Below are the code and all the weights of a small trained network. Each question names an input and a target symbol and asks about switching units off, where a switched-off unit gives its printed mean instead of its output.

import numpy as np


def w(rows, s, z=0):
    codes = np.array(rows[::2]) - 128.0
    scale = np.full(codes.shape[1], s)
    scale[-1] = z or s
    return codes * scale


def f(y):
    return y / 2 * (1 + np.tanh(0.7978845608 * (y + 0.044715 * y**3)))


def softmax(a):
    e = np.exp(a - a.max(-1, keepdims=True))
    return e / e.sum(-1, keepdims=True)


def log_softmax(a):
    a = a - a.max(-1, keepdims=True)
    return a - np.log(np.exp(a).sum(-1, keepdims=True))


def net(x, mask):
    ids = ['αηλξπω'.index(c) for c in x.split()]
    T = len(ids)
    res = E[ids] + P[:T]
    u = 0
    for l in range(3):
        r = res
        for j in range(3):
            rows = slice(2 * j, 2 * j + 2)
            q, k, v = (r @ M[l][rows].T for M in (Q, K, V))
            z = softmax(np.where(np.tri(T) > 0, q @ k.T / 2**0.5, -1e9)) @ v
            o = O[l][rows]
            res = res + np.where(mask[u + j], z, o[:, -1]) @ o[:, :-1]
        u += 3
        y = f(res @ A[l][:, :-1].T + A[l][:, -1])
        res = res + np.where(mask[u : u + 8], y, B[l][:, -1]) @ B[l][:, :-1]
        u += 8
    return log_softmax(res[-1] @ U[:, :-1].T + U[:, -1])


Q, K, V, O, A, B = {}, {}, {}, {}, {}, {}
E = w([
[217,112,138,175,135],'α',
[6,116,175,167,156],'η',
[3,61,90,136,104],'λ',
[97,220,231,146,70],'ξ',
[161,144,135,209,124],'π',
[163,165,60,1,124],'ω',
],0.0091)
P = w([
[82,187,2,122,249],'0',
[50,164,84,187,119],'1',
[80,170,75,165,111],'2',
[98,186,88,166,116],'3',
[123,110,176,105,119],'4',
[125,108,164,97,94],'5',
[119,92,155,97,69],'6',
[130,94,160,94,86],'7',
[134,70,171,90,92],'8',
[130,55,166,82,81],'9',
],0.0066)
Q[0] = w([
[147,108,236,157,154],'0.h1',
[73,255,132,86,123],'0.h1',
[172,47,217,96,26],'0.h2',
[158,167,119,186,150],'0.h2',
[36,210,142,227,217],'0.h3',
[40,57,93,127,130],'0.h3',
],0.0061)
K[0] = w([
[207,111,240,205,137],'0.h1',
[182,237,87,43,233],'0.h1',
[163,88,200,52,14],'0.h2',
[164,127,198,163,204],'0.h2',
[75,177,152,146,253],'0.h3',
[36,84,87,116,166],'0.h3',
],0.0056)
V[0] = w([
[125,1,73,43,116],'0.h1',
[205,159,25,144,162],'0.h1',
[215,66,112,70,149],'0.h2',
[92,196,137,31,105],'0.h2',
[209,234,141,73,111],'0.h3',
[149,167,189,229,143],'0.h3',
],0.0074)
O[0] = w([
[127,191,233,104,156,37],'0.h1',
[167,131,161,202,142,174],'0.h1',
[199,96,191,122,158,5],'0.h2',
[2,27,145,117,121,166],'0.h2',
[147,34,127,173,86,104],'0.h3',
[188,130,72,77,105,143],'0.h3',
],0.0082,0.0026)
A[0] = w([
[85,40,112,184,167,93],'0.n1',
[71,127,171,65,189,119],'0.n2',
[1,147,111,94,206,182],'0.n3',
[185,56,193,96,133,2],'0.n4',
[95,100,121,206,119,179],'0.n5',
[144,135,61,117,210,214],'0.n6',
[99,72,199,223,163,185],'0.n7',
[131,103,74,165,148,135],'0.n8',
],0.0076,0.0027)
B[0] = w([
[149,149,60,47,183,152],'0.n1',
[181,133,182,180,49,154],'0.n2',
[255,148,128,133,89,252],'0.n3',
[177,119,169,177,116,114],'0.n4',
[122,98,110,112,161,186],'0.n5',
[188,173,54,98,128,166],'0.n6',
[118,143,100,41,200,167],'0.n7',
[135,97,79,117,147,152],'0.n8',
],0.0084,0.0046)
Q[1] = w([
[135,255,167,234,163],'1.h1',
[184,191,76,251,132],'1.h1',
[99,209,96,124,164],'1.h2',
[111,216,78,83,175],'1.h2',
[67,139,61,147,169],'1.h3',
[39,105,81,171,154],'1.h3',
],0.0072)
K[1] = w([
[158,149,97,251,145],'1.h1',
[202,131,144,219,121],'1.h1',
[127,66,73,99,223],'1.h2',
[139,118,111,130,254],'1.h2',
[125,180,52,95,198],'1.h3',
[150,206,46,103,179],'1.h3',
],0.0088)
V[1] = w([
[107,70,109,2,124],'1.h1',
[102,123,119,77,77],'1.h1',
[223,139,158,79,164],'1.h2',
[22,140,161,135,73],'1.h2',
[168,100,128,169,168],'1.h3',
[93,89,142,165,95],'1.h3',
],0.0067)
O[1] = w([
[94,119,145,15,82,119],'1.h1',
[169,50,97,44,131,128],'1.h1',
[3,200,102,57,177,169],'1.h2',
[170,42,86,154,34,2],'1.h2',
[133,169,195,145,96,142],'1.h3',
[152,85,130,206,75,59],'1.h3',
],0.0043,0.0047)
A[1] = w([
[162,89,149,136,51,146],'1.n1',
[154,41,64,71,139,118],'1.n2',
[178,92,82,64,147,114],'1.n3',
[179,168,190,141,123,117],'1.n4',
[72,146,254,188,109,82],'1.n5',
[173,108,145,172,161,255],'1.n6',
[116,156,77,163,111,136],'1.n7',
[86,43,121,84,131,212],'1.n8',
],0.0083,0.0043)
B[1] = w([
[193,52,190,190,80,170],'1.n1',
[67,184,153,83,142,232],'1.n2',
[75,203,119,86,167,216],'1.n3',
[132,146,247,145,155,135],'1.n4',
[52,202,15,70,241,135],'1.n5',
[212,100,214,78,41,210],'1.n6',
[158,61,86,181,177,203],'1.n7',
[151,254,130,79,85,255],'1.n8',
],0.0063,0.003)
Q[2] = w([
[168,111,177,128,34],'2.h1',
[127,203,50,236,217],'2.h1',
[102,154,222,46,44],'2.h2',
[34,131,74,168,185],'2.h2',
[158,184,57,105,190],'2.h3',
[68,172,158,254,133],'2.h3',
],0.0072)
K[2] = w([
[113,48,213,113,91],'2.h1',
[236,212,107,85,220],'2.h1',
[184,36,149,130,72],'2.h2',
[255,154,81,155,226],'2.h2',
[171,158,150,17,167],'2.h3',
[55,167,111,175,170],'2.h3',
],0.0075)
V[2] = w([
[239,145,208,119,117],'2.h1',
[247,206,53,199,148],'2.h1',
[76,153,94,182,85],'2.h2',
[217,26,36,255,167],'2.h2',
[3,64,105,195,177],'2.h3',
[193,89,104,38,221],'2.h3',
],0.0063)
O[2] = w([
[140,132,187,219,151,145],'2.h1',
[123,212,146,162,72,255],'2.h1',
[200,119,67,118,96,118],'2.h2',
[156,228,127,23,148,80],'2.h2',
[184,99,156,7,129,40],'2.h3',
[1,129,162,97,110,188],'2.h3',
],0.0083)
A[2] = w([
[82,172,221,240,148,3],'2.n1',
[187,168,64,143,113,60],'2.n2',
[133,1,222,96,116,65],'2.n3',
[134,90,214,81,38,113],'2.n4',
[183,204,98,145,141,52],'2.n5',
[116,91,174,137,152,186],'2.n6',
[225,74,162,229,51,144],'2.n7',
[215,61,226,70,111,66],'2.n8',
],0.0068,0.004)
B[2] = w([
[187,142,81,152,181,255],'2.n1',
[125,75,223,103,72,161],'2.n2',
[193,130,58,70,170,146],'2.n3',
[156,105,150,206,172,146],'2.n4',
[134,71,188,65,96,198],'2.n5',
[116,117,205,173,80,143],'2.n6',
[185,111,152,16,255,178],'2.n7',
[74,146,127,17,157,124],'2.n8',
],0.0071,0.0078)
U = w([
[63,187,100,95,193,240],'α',
[192,78,160,139,131,177],'η',
[136,106,28,78,142,94],'λ',
[37,92,155,131,181,59],'ξ',
[100,142,224,50,104,2],'π',
[135,101,162,212,3,185],'ω',
],0.0052,0.0041)

Each question gives the input, a string of symbols that net reads in full, and the target symbol t.
The units are the heads (2 rows each of Q, K, V and O) and the neurons (one row each of A and B). Each row of codes is followed by its name. A weight is (code - 128) times the scale printed after its matrix; where a second scale follows, it is the last column's (O, A, B and U).
mask holds one flag per unit, layer by layer, with each layer's heads first. A switched-off unit (its flag False) gives its mean, the last column of its rows in O or B, instead of its output. The means were averaged over made-up inputs and are rounded, as every weight is.
A unit's drop is (log p(t) with every unit on - log p(t) with that unit switched off) / (log p(t) with every unit on - log p(t) with every unit switched off).
most important unit: the unit with the biggest drop
top k neurons: the k neurons with the biggest drops, biggest first
top k neurons in layer l: the k neurons of layer l with the biggest drops, biggest first
heads that matter: for each layer, one digit per head in row order, 1 if its drop is at least 0.15 and else 0, layers parted by /
drop when u is switched off: that unit's drop, to one decimal
input ξ η λ η ω α λ λ, target η: top neuron	0.n2
input ω λ α, target ξ: top 2 neurons in layer 0	0.n7; 0.n3
input η α π η λ ξ λ π η, target η: heads that matter	101 / 010 / 001
input π α π, target π: top 2 neurons in layer 1	1.n7; 1.n8
input ω η α ξ ω, target ω: top 2 neurons	0.n3; 2.n1
input η λ ω λ ω ω η λ ξ λ, target η: top 3 neurons	0.n2; 0.n3; 2.n7
input π ξ π π, target π: heads that matter	110 / 100 / 111
input η ξ η, target ω: heads that matter	111 / 000 / 100
input π η α ω, target π: top 2 neurons	2.n5; 2.n2
input ω ω α ω, target ξ: heads that matter	011 / 000 / 110
input λ α α π, target η: top 4 neurons in layer 2	2.n7; 2.n1; 2.n5; 2.n2
input ω α ξ, target ξ: top 2 neurons	0.n7; 0.n1
input ω ξ α, target ξ: top 3 neurons	0.n7; 0.n1; 0.n3
input η η λ η η, target η: most important unit	0.n2
input α ξ η ξ ξ π λ, target λ: top 2 neurons	0.n3; 0.n1
input λ π ξ λ ξ α α ω α ω, target ω: heads that matter	100 / 100 / 000
input η π η, target ω: heads that matter	111 / 000 / 110
input λ ω λ ξ ω ξ ξ α ω ω, target η: top 2 neurons in layer 2	2.n7; 2.n4
input π α ξ, target π: top 3 neurons in layer 1	1.n7; 1.n8; 1.n2
input π ξ α α, target π: most important unit	2.h2
input η π η λ, target ω: top 2 neurons in layer 2	2.n2; 2.n7
input π ω ξ λ α ω ξ π α ξ, target η: drop when 1.n5 is switched off	-0.4
input ξ ω ξ α, target λ: drop when 2.h1 is switched off	0.4
